Below is a small trained network, with its code and all its weights. Each question gives an input and a class and asks what happens when units are switched off, that is, made to give their printed mean instead of their output.

import numpy as np


def w(rows, s, z=0):
    codes = np.array(rows[::2]) - 128.0
    scale = np.full(codes.shape[1], s)
    scale[-1] = z or s
    return codes * scale


def f(y):
    return y / 2 * (1 + np.tanh(0.7978845608 * (y + 0.044715 * y**3)))


def log_softmax(a):
    a = a - a.max(-1, keepdims=True)
    return a - np.log(np.exp(a).sum(-1, keepdims=True))


def net(x, mask):
    res = np.array(x, float).reshape(1, 5) / 4 @ E
    y = f(res @ A[0][:, :-1].T + A[0][:, -1])
    res = res + np.where(mask, y, B[0][:, -1]) @ B[0][:, :-1]
    return log_softmax(res[-1] @ U[:, :-1].T + U[:, -1])


A, B = {}, {}
E = w([
[169,129,1,106,108,184,127,114,253,190],'x0',
[48,118,101,234,26,78,228,75,164,79],'x1',
[66,191,129,125,224,137,115,71,174,125],'x2',
[235,254,234,147,152,186,211,170,229,90],'x3',
[149,128,98,171,177,139,179,130,41,107],'x4',
],0.0087)
A[0] = w([
[128,134,166,127,132,118,147,144,103,104,40],'N1',
[89,122,189,139,169,69,165,103,96,115,102],'N2',
[130,140,197,161,121,144,59,104,170,166,1],'N3',
[71,75,82,105,123,154,87,107,83,129,173],'N4',
[165,120,117,105,134,146,93,121,132,139,40],'N5',
[95,92,200,112,140,113,127,108,126,97,46],'N6',
[96,90,192,125,155,120,118,152,111,93,8],'N7',
[121,139,98,144,86,117,172,109,136,95,219],'N8',
[120,142,172,124,138,115,113,116,86,99,65],'N9',
[163,126,116,118,162,160,61,155,107,145,104],'N10',
[83,141,215,134,98,102,90,131,48,115,11],'N11',
[146,113,158,92,176,169,73,142,85,169,127],'N12',
[88,117,136,156,107,91,163,112,162,119,111],'N13',
[187,128,144,72,161,105,72,129,103,143,98],'N14',
[65,123,136,205,73,88,163,136,179,146,205],'N15',
[160,116,157,100,156,110,81,112,136,132,106],'N16',
[121,122,131,101,97,119,98,126,126,122,244],'N17',
[179,111,137,93,136,149,108,115,103,179,93],'N18',
[175,115,6,162,140,183,138,99,180,192,13],'N19',
[131,174,121,122,142,130,51,160,146,156,100],'N20',
[205,181,160,115,126,168,205,148,169,89,212],'N21',
[83,81,70,122,144,122,93,118,94,155,207],'N22',
[90,140,83,180,99,132,137,106,107,123,212],'N23',
[119,98,100,128,117,96,115,123,107,204,167],'N24',
],0.012,0.00095)
B[0] = w([
[145,78,130,132,114,140,85,127,162,133,155],'N1',
[122,119,112,96,108,168,131,124,111,143,184],'N2',
[146,147,159,112,120,100,140,129,139,115,160],'N3',
[87,91,192,159,166,74,74,171,164,178,211],'N4',
[110,145,111,139,92,146,128,90,158,87,156],'N5',
[204,76,127,107,112,145,146,118,158,140,162],'N6',
[187,66,83,78,123,197,130,125,179,99,163],'N7',
[101,153,116,130,122,105,150,111,115,87,192],'N8',
[161,114,136,67,93,167,119,132,169,125,160],'N9',
[119,170,83,184,132,81,178,67,130,82,178],'N10',
[172,64,111,82,93,137,135,117,156,145,197],'N11',
[117,186,97,171,82,101,156,120,83,105,189],'N12',
[153,189,112,158,132,99,145,115,113,92,190],'N13',
[122,215,134,117,127,106,177,132,76,36,183],'N14',
[87,179,77,155,126,135,154,110,67,111,232],'N15',
[94,169,77,107,113,105,135,92,94,142,158],'N16',
[135,154,144,147,143,121,141,143,122,130,147],'N17',
[111,146,140,140,139,161,131,123,104,104,166],'N18',
[183,15,51,56,111,184,160,83,191,155,250],'N19',
[150,128,88,147,184,141,120,172,90,91,171],'N20',
[35,128,255,117,168,109,84,158,99,204,245],'N21',
[100,153,187,100,174,79,106,147,117,170,211],'N22',
[127,165,148,172,98,108,111,138,127,88,193],'N23',
[117,156,139,129,170,134,129,167,134,177,184],'N24',
],0.0091,0.016)
U = w([
[80,139,229,145,214,84,88,198,138,201,234],'0',
[107,181,75,227,114,116,194,108,82,3,121],'1',
[191,66,80,41,111,203,155,121,196,122,2],'2',
],0.011,0.00051)

Each question gives the input, the list of numbers given to net, and the class t.
The units are the neurons (one row each of A and B). Each row of codes is followed by its name. A weight is (code - 128) times the scale printed after its matrix; where a second scale follows, it is the last column's (A, B and U).
mask holds one flag per neuron, in row order. A switched-off neuron (its flag False) gives its mean, the last column of its row in B, instead of its output. The means were averaged over made-up inputs and are rounded, as every weight is.
A unit's drop is (log p(t) with every unit on - log p(t) with that unit switched off) / (log p(t) with every unit on - log p(t) with every unit switched off).
The circuit of an input: a set's keep is (log p(t) with only the set's units on - log p(t) with every unit switched off) / (log p(t) with every unit on - log p(t) with every unit switched off). Starting from the 12 units with the biggest drops (on a tie, the unit counted first), units are removed one at a time, each time the one whose removal leaves the highest keep (on an exact tie, the one counted first), for as long as the keep stays at least 0.8.
units of the circuit, in order: the units of the circuit, biggest drop first
most important unit: the unit with the biggest drop
k most important neurons: the k neurons with the biggest drops, biggest first
drop when u is switched off: that unit's drop, to one decimal
input [-5,-1,0,6,8], class 0: most important unit : N21
input [-3,-7,-8,6,-1], class 1: 3 most important neurons : (N14 N12 N10)
input [0,1,1,1,7], class 0: 2 most important neurons : (N19 N15)
input [4,-7,-5,-8,2], class 0: 2 most important neurons : (N4 N22)
input [7,6,-4,6,4], class 2: 3 most important neurons : (N19 N4 N22)
input [-4,-5,4,-1,5], class 1: 2 most important neurons : (N19 N12)
input [7,-7,-2,2,4], class 1: 3 most important neurons : (N10 N14 N12)
input [7,2,-6,7,-2], class 0: 3 most important neurons : (N21 N11 N7)
input [-6,-5,0,1,7], class 2: 4 most important neurons : (N11 N7 N9 N15)
input [1,-5,1,4,8], class 1: 2 most important neurons : (N4 N10)
input [-6,1,-3,-4,7], class 2: 2 most important neurons : (N21 N11)
input [2,-8,1,7,-4], class 1: 3 most important neurons : (N14 N10 N12)
input [-5,3,-5,5,1], class 0: 2 most important neurons : (N21 N19)
input [-8,6,-3,0,-1], class 2: units of the circuit, in order : (N11)
input [4,7,-5,7,2], class 0: drop when N12 is switched off : 0.1
input [7,5,1,8,-3], class 0: drop when N21 is switched off : 4.3
input [5,3,6,7,-1], class 0: drop when N21 is switched off : 6.2
input [-5,-4,2,-1,8], class 2: drop when N15 is switched off : 0.2
